Here is a tiny trained network, its code and every weight. The questions are about switching its units off for an input and a class, where a switched-off unit gives its printed mean instead of its output.

import numpy as np


def w(rows, s, z=0):
    codes = np.array(rows[::2]) - 128.0
    scale = np.full(codes.shape[1], s)
    scale[-1] = z or s
    return codes * scale


def f(y):
    return np.maximum(y, 0)


def log_softmax(a):
    a = a - a.max(-1, keepdims=True)
    return a - np.log(np.exp(a).sum(-1, keepdims=True))


def net(x, mask):
    res = np.array(x, float).reshape(1, 4) / 4 @ E
    y = f(res @ A[0][:, :-1].T + A[0][:, -1])
    res = res + np.where(mask, y, B[0][:, -1]) @ B[0][:, :-1]
    return log_softmax(res[-1] @ U[:, :-1].T + U[:, -1])


A, B = {}, {}
E = w([
[120,107,129,134,147,127,126],'x0',
[159,5,113,141,15,141,111],'x1',
[227,95,158,173,180,219,197],'x2',
[212,125,247,131,136,45,78],'x3',
],0.014)
A[0] = w([
[62,225,111,132,159,110,147,208],'n0',
[191,63,163,138,64,157,133,104],'n1',
[126,113,108,128,156,223,203,152],'n2',
[93,121,156,112,112,45,60,171],'n3',
[249,127,206,176,120,142,151,85],'n4',
[118,141,105,84,66,180,156,144],'n5',
[182,173,143,183,182,180,176,156],'n6',
[129,82,128,140,78,142,107,152],'n7',
[18,170,64,135,132,121,123,255],'n8',
[128,167,207,138,191,83,87,161],'n9',
[104,68,88,154,46,133,90,157],'n10',
[159,172,119,136,170,111,164,189],'n11',
],0.013,0.0075)
B[0] = w([
[178,87,140,60,173,125,194,234],'n0',
[175,53,73,161,150,49,145,235],'n1',
[173,149,120,202,100,223,177,228],'n2',
[171,214,135,141,89,9,89,214],'n3',
[153,57,167,144,229,106,117,255],'n4',
[128,85,67,159,104,155,129,184],'n5',
[92,128,150,141,162,187,110,229],'n6',
[125,141,28,144,104,75,142,196],'n7',
[127,78,72,21,177,102,184,248],'n8',
[99,153,233,79,116,115,81,218],'n9',
[108,154,48,128,48,92,113,226],'n10',
[77,139,148,68,170,212,85,191],'n11',
],0.011,0.02)
U = w([
[168,36,117,84,172,70,175,251],'0',
[124,163,133,127,132,254,158,173],'1',
[41,120,45,98,59,107,117,119],'2',
[145,96,92,251,65,170,171,52],'3',
[123,221,208,73,102,77,93,105],'4',
[121,123,223,139,157,168,43,47],'5',
[180,179,129,185,66,35,64,67],'6',
],0.0096,0.0029)

Each question gives the input, the list of numbers given to net, and the class t.
The units are the neurons (one row each of A and B). Each row of codes is followed by its name. A weight is (code - 128) times the scale printed after its matrix; where a second scale follows, it is the last column's (A, B and U).
mask holds one flag per neuron, in row order. A switched-off neuron (its flag False) gives its mean, the last column of its row in B, instead of its output. The means were averaged over made-up inputs and are rounded, as every weight is.
A unit's drop is (log p(t) with every unit on - log p(t) with that unit switched off) / (log p(t) with every unit on - log p(t) with every unit switched off).
The circuit of an input: a set's keep is (log p(t) with only the set's units on - log p(t) with every unit switched off) / (log p(t) with every unit on - log p(t) with every unit switched off). Starting from all 12 units, units are removed one at a time, each time the one whose removal leaves the highest keep (on an exact tie, the one counted first), for as long as the keep stays at least 0.8.
units of the circuit, in order: the units of the circuit, biggest drop first
k most important neurons: the k neurons with the biggest drops, biggest first
drop of u: that unit's drop, to one decimal
input [3,5,2,-7], class 3: units of the circuit, in order => (n2)
input [8,4,1,0], class 3: units of the circuit, in order => (n8 n0)
input [8,-5,1,-8], class 1: 2 most important neurons => (n2 n1)
input [-8,1,6,-8], class 3: 3 most important neurons => (n5 n2 n9)
input [8,2,-4,-8], class 2: 3 most important neurons => (n10 n4 n1)
input [4,0,-7,4], class 4: units of the circuit, in order => (n1 n9)
input [-4,5,0,5], class 6: 3 most important neurons => (n8 n0 n3)
input [-3,1,-3,-5], class 2: 3 most important neurons => (n4 n1 n10)
input [7,0,8,7], class 5: 4 most important neurons => (n8 n6 n9 n0)
input [1,2,-7,-3], class 2: 2 most important neurons => (n4 n10)
input [-3,-4,-5,1], class 4: 2 most important neurons => (n1 n3)
input [-2,-4,-1,1], class 4: 2 most important neurons => (n1 n4)
input [-3,-6,0,7], class 4: 2 most important neurons => (n3 n9)
input [-8,7,-6,2], class 6: units of the circuit, in order => (n3)
input [-1,0,-1,3], class 4: drop of n1 => 0.1
input [-2,4,-4,-6], class 2: drop of n5 => 0.0
input [8,-2,6,0], class 1: drop of n2 => 0.2
